Here is a tiny trained network, its code and every weight. The questions are about switching its units off for an input and a target symbol, where a switched-off unit gives its printed mean instead of its output.

import numpy as np


def w(rows, s, z=0):
    codes = np.array(rows[::2]) - 128.0
    scale = np.full(codes.shape[1], s)
    scale[-1] = z or s
    return codes * scale


def f(y):
    return y / 2 * (1 + np.tanh(0.7978845608 * (y + 0.044715 * y**3)))


def softmax(a):
    e = np.exp(a - a.max(-1, keepdims=True))
    return e / e.sum(-1, keepdims=True)


def log_softmax(a):
    a = a - a.max(-1, keepdims=True)
    return a - np.log(np.exp(a).sum(-1, keepdims=True))


def net(x, mask):
    ids = ['αβγδζηθλμξπσφω'.index(c) for c in x.split()]
    T = len(ids)
    res = E[ids] + P[:T]
    r = res
    for j in range(3):
        rows = slice(3 * j, 3 * j + 3)
        q, k, v = (r @ M[0][rows].T for M in (Q, K, V))
        z = softmax(np.where(np.tri(T) > 0, q @ k.T / 3**0.5, -1e9)) @ v
        o = O[0][rows]
        res = res + np.where(mask[j], z, o[:, -1]) @ o[:, :-1]
    y = f(res @ A[0][:, :-1].T + A[0][:, -1])
    res = res + np.where(mask[3:11], y, B[0][:, -1]) @ B[0][:, :-1]
    return log_softmax(res[-1] @ U[:, :-1].T + U[:, -1])


Q, K, V, O, A, B = {}, {}, {}, {}, {}, {}
E = w([
[118,105,138],'α',
[218,21,134],'β',
[105,144,124],'γ',
[201,166,168],'δ',
[117,147,132],'ζ',
[105,107,191],'η',
[168,131,56],'θ',
[75,143,115],'λ',
[135,76,84],'μ',
[172,113,152],'ξ',
[172,113,154],'π',
[113,205,5],'σ',
[205,168,104],'φ',
[143,226,101],'ω',
],0.021)
P = w([
[241,31,64],'0',
[232,18,79],'1',
[221,7,89],'2',
[187,9,87],'3',
[186,17,97],'4',
[163,16,96],'5',
[174,13,110],'6',
[169,15,109],'7',
[169,2,112],'8',
[161,17,118],'9',
[171,8,123],'10',
[159,12,123],'11',
[168,11,130],'12',
[151,8,131],'13',
],0.0036)
Q[0] = w([
[195,255,175],'head 1',
[251,178,159],'head 1',
[232,64,117],'head 1',
[141,138,137],'head 2',
[116,39,113],'head 2',
[174,246,174],'head 2',
[204,164,110],'head 3',
[190,18,34],'head 3',
[172,115,193],'head 3',
],0.0096)
K[0] = w([
[10,175,115],'head 1',
[57,132,142],'head 1',
[147,78,169],'head 1',
[164,112,116],'head 2',
[213,62,185],'head 2',
[147,136,63],'head 2',
[221,186,118],'head 3',
[236,69,102],'head 3',
[143,140,201],'head 3',
],0.011)
V[0] = w([
[171,161,123],'head 1',
[104,112,129],'head 1',
[83,98,137],'head 1',
[169,61,138],'head 2',
[125,106,194],'head 2',
[115,188,200],'head 2',
[161,132,172],'head 3',
[138,126,37],'head 3',
[253,112,72],'head 3',
],0.0039)
O[0] = w([
[120,121,169,142],'head 1',
[128,134,93,119],'head 1',
[128,139,83,110],'head 1',
[141,56,155,178],'head 2',
[32,124,95,122],'head 2',
[66,178,73,85],'head 2',
[62,174,103,147],'head 3',
[176,91,99,154],'head 3',
[71,169,2,253],'head 3',
],0.0044,0.0045)
A[0] = w([
[147,70,2,1],'neuron 1',
[100,27,170,177],'neuron 2',
[128,132,55,198],'neuron 3',
[170,250,53,123],'neuron 4',
[185,85,175,82],'neuron 5',
[126,226,125,95],'neuron 6',
[110,52,177,90],'neuron 7',
[93,161,189,110],'neuron 8',
],0.014,0.0095)
B[0] = w([
[48,213,151,192],'neuron 1',
[189,147,209,245],'neuron 2',
[212,157,62,255],'neuron 3',
[42,33,159,246],'neuron 4',
[53,173,24,159],'neuron 5',
[140,121,214,144],'neuron 6',
[3,110,133,161],'neuron 7',
[120,138,106,121],'neuron 8',
],0.018,0.0079)
U = w([
[249,95,221,193],'α',
[67,200,168,73],'β',
[110,137,143,59],'γ',
[109,112,139,163],'δ',
[108,124,149,90],'ζ',
[101,152,246,64],'η',
[120,155,25,164],'θ',
[105,127,143,112],'λ',
[160,207,154,254],'μ',
[111,123,134,103],'ξ',
[251,103,18,232],'π',
[49,112,115,67],'σ',
[143,2,16,71],'φ',
[101,62,183,45],'ω',
],0.011,0.0051)

Each question gives the input, a string of symbols that net reads in full, and the target symbol t.
The units are the heads (3 rows each of Q, K, V and O) and the neurons (one row each of A and B). Each row of codes is followed by its name. A weight is (code - 128) times the scale printed after its matrix; where a second scale follows, it is the last column's (O, A, B and U).
mask holds one flag per unit, heads first, then neurons. A switched-off unit (its flag False) gives its mean, the last column of its rows in O or B, instead of its output. The means were averaged over made-up inputs and are rounded, as every weight is.
A unit's drop is (log p(t) with every unit on - log p(t) with that unit switched off) / (log p(t) with every unit on - log p(t) with every unit switched off).
The circuit of an input: a set's keep is (log p(t) with only the set's units on - log p(t) with every unit switched off) / (log p(t) with every unit on - log p(t) with every unit switched off). Starting from all 11 units, units are removed one at a time, each time the one whose removal leaves the highest keep (on an exact tie, the one counted first), for as long as the keep stays at least 0.8.
circuit, biggest first: the units of the circuit, biggest drop first
unit that matters most: the unit with the biggest drop
top k neurons: the k neurons with the biggest drops, biggest first
which heads matter: for each layer, one digit per head in row order, 1 if its drop is at least 0.15 and else 0, layers parted by /
drop when u is switched off: that unit's drop, to one decimal
input η ω ω ζ λ δ γ α λ ζ α μ γ, target α: unit that matters most -> head 3
input θ φ σ δ, target φ: top 3 neurons -> neuron 2; neuron 1; neuron 5
input ξ β φ λ γ α π δ π α γ, target α: top 3 neurons -> neuron 5; neuron 3; neuron 1
input φ λ α φ π β μ ζ φ φ θ α ξ, target π: which heads matter -> 001
input θ β φ φ λ π λ γ γ σ, target σ: which heads matter -> 000
input α δ σ φ ξ σ α μ γ ξ π ω ζ, target π: top 2 neurons -> neuron 4; neuron 1
input β φ φ α φ δ φ φ λ λ, target α: circuit, biggest first -> neuron 5; neuron 1; neuron 7
input δ η μ ζ θ φ δ ζ λ λ, target α: which heads matter -> 001
input ξ α ζ γ, target π: top 3 neurons -> neuron 4; neuron 1; neuron 2
input φ θ ζ φ, target φ: which heads matter -> 000
input θ θ δ ξ γ ζ α ζ δ θ π ξ π λ, target π: top 4 neurons -> neuron 4; neuron 1; neuron 6; neuron 7
input γ ζ σ λ π μ η, target η: drop when head 3 is switched off -> 0.1
input π π φ μ ξ π α σ, target σ: drop when neuron 4 is switched off -> 2.3
input η λ ζ ξ ζ μ λ η ξ ω α ξ α, target α: drop when neuron 1 is switched off -> 0.4
input π λ η η λ β ω, target ω: drop when neuron 7 is switched off -> 0.0
